Below are the code and all the weights of a small trained network. Each question names an input and a class and asks about switching units off, where a switched-off unit gives its printed mean instead of its output.

import numpy as np


def w(rows, s, z=0):
    codes = np.array(rows[::2]) - 128.0
    scale = np.full(codes.shape[1], s)
    scale[-1] = z or s
    return codes * scale


def f(y):
    return y / 2 * (1 + np.tanh(0.7978845608 * (y + 0.044715 * y**3)))


def log_softmax(a):
    a = a - a.max(-1, keepdims=True)
    return a - np.log(np.exp(a).sum(-1, keepdims=True))


def net(x, mask):
    res = np.array(x, float).reshape(1, 6) / 4 @ E
    y = f(res @ A[0][:, :-1].T + A[0][:, -1])
    res = res + np.where(mask, y, B[0][:, -1]) @ B[0][:, :-1]
    return log_softmax(res[-1] @ U[:, :-1].T + U[:, -1])


A, B = {}, {}
E = w([
[6,209,134,94,180,63,88],'x0',
[150,111,216,81,196,142,113],'x1',
[69,95,96,155,137,202,64],'x2',
[77,114,93,114,223,150,71],'x3',
[187,127,56,58,184,63,186],'x4',
[157,44,194,88,99,120,81],'x5',
],0.011)
A[0] = w([
[238,90,97,102,171,145,187,121],'N1',
[149,179,150,141,68,74,183,147],'N2',
[226,47,100,153,160,115,151,203],'N3',
[181,198,82,143,41,81,198,156],'N4',
[44,111,157,110,173,159,94,254],'N5',
[99,173,156,80,222,80,65,145],'N6',
[1,223,70,173,195,113,116,194],'N7',
[130,103,209,45,170,87,67,224],'N8',
[173,142,145,129,56,89,213,220],'N9',
],0.0091,0.0035)
B[0] = w([
[192,122,139,19,191,122,154,217],'N1',
[96,150,164,183,100,98,208,193],'N2',
[215,160,157,91,151,168,74,219],'N3',
[158,189,149,199,136,95,178,228],'N4',
[39,106,142,154,135,91,65,199],'N5',
[60,119,135,58,162,9,156,204],'N6',
[102,141,10,141,162,184,135,247],'N7',
[125,97,202,87,97,104,117,201],'N8',
[159,146,147,114,72,112,183,223],'N9',
],0.011,0.015)
U = w([
[108,56,178,194,41,240,2,178],'0',
[83,151,16,168,225,217,103,1],'1',
[148,185,152,181,38,113,182,217],'2',
[31,125,137,81,194,75,94,12],'3',
[215,128,147,57,191,161,132,207],'4',
],0.0095,0.0015)

Each question gives the input, the list of numbers given to net, and the class t.
The units are the neurons (one row each of A and B). Each row of codes is followed by its name. A weight is (code - 128) times the scale printed after its matrix; where a second scale follows, it is the last column's (A, B and U).
mask holds one flag per neuron, in row order. A switched-off neuron (its flag False) gives its mean, the last column of its row in B, instead of its output. The means were averaged over made-up inputs and are rounded, as every weight is.
A unit's drop is (log p(t) with every unit on - log p(t) with that unit switched off) / (log p(t) with every unit on - log p(t) with every unit switched off).
The circuit of an input: a set's keep is (log p(t) with only the set's units on - log p(t) with every unit switched off) / (log p(t) with every unit on - log p(t) with every unit switched off). Starting from all 9 units, units are removed one at a time, each time the one whose removal leaves the highest keep (on an exact tie, the one counted first), for as long as the keep stays at least 0.8.
units of the circuit, in order: the units of the circuit, biggest drop first
k most important neurons: the k neurons with the biggest drops, biggest first
drop when u is switched off: that unit's drop, to one decimal
input [3,2,-5,-4,5,1], class 2: units of the circuit, in order => [N2]
input [3,-8,-1,6,-1,6], class 1: units of the circuit, in order => [N7; N8]
input [5,7,0,-8,7,0], class 2: units of the circuit, in order => [N2; N9]
input [-6,0,2,4,-2,4], class 0: 4 most important neurons => [N6; N4; N9; N1]
input [3,-4,3,1,-7,2], class 1: 2 most important neurons => [N7; N8]
input [1,7,8,-3,7,-3], class 3: units of the circuit, in order => [N6; N3]
input [0,3,3,2,5,-2], class 3: 3 most important neurons => [N6; N9; N3]
input [4,2,6,-6,8,-3], class 1: drop when N8 is switched off => 0.2
input [4,-5,2,2,-1,3], class 1: drop when N8 is switched off => 0.1
input [-6,4,8,4,-2,-2], class 0: drop when N7 is switched off => 0.3
input [-1,2,1,4,-8,0], class 0: drop when N1 is switched off => 0.1
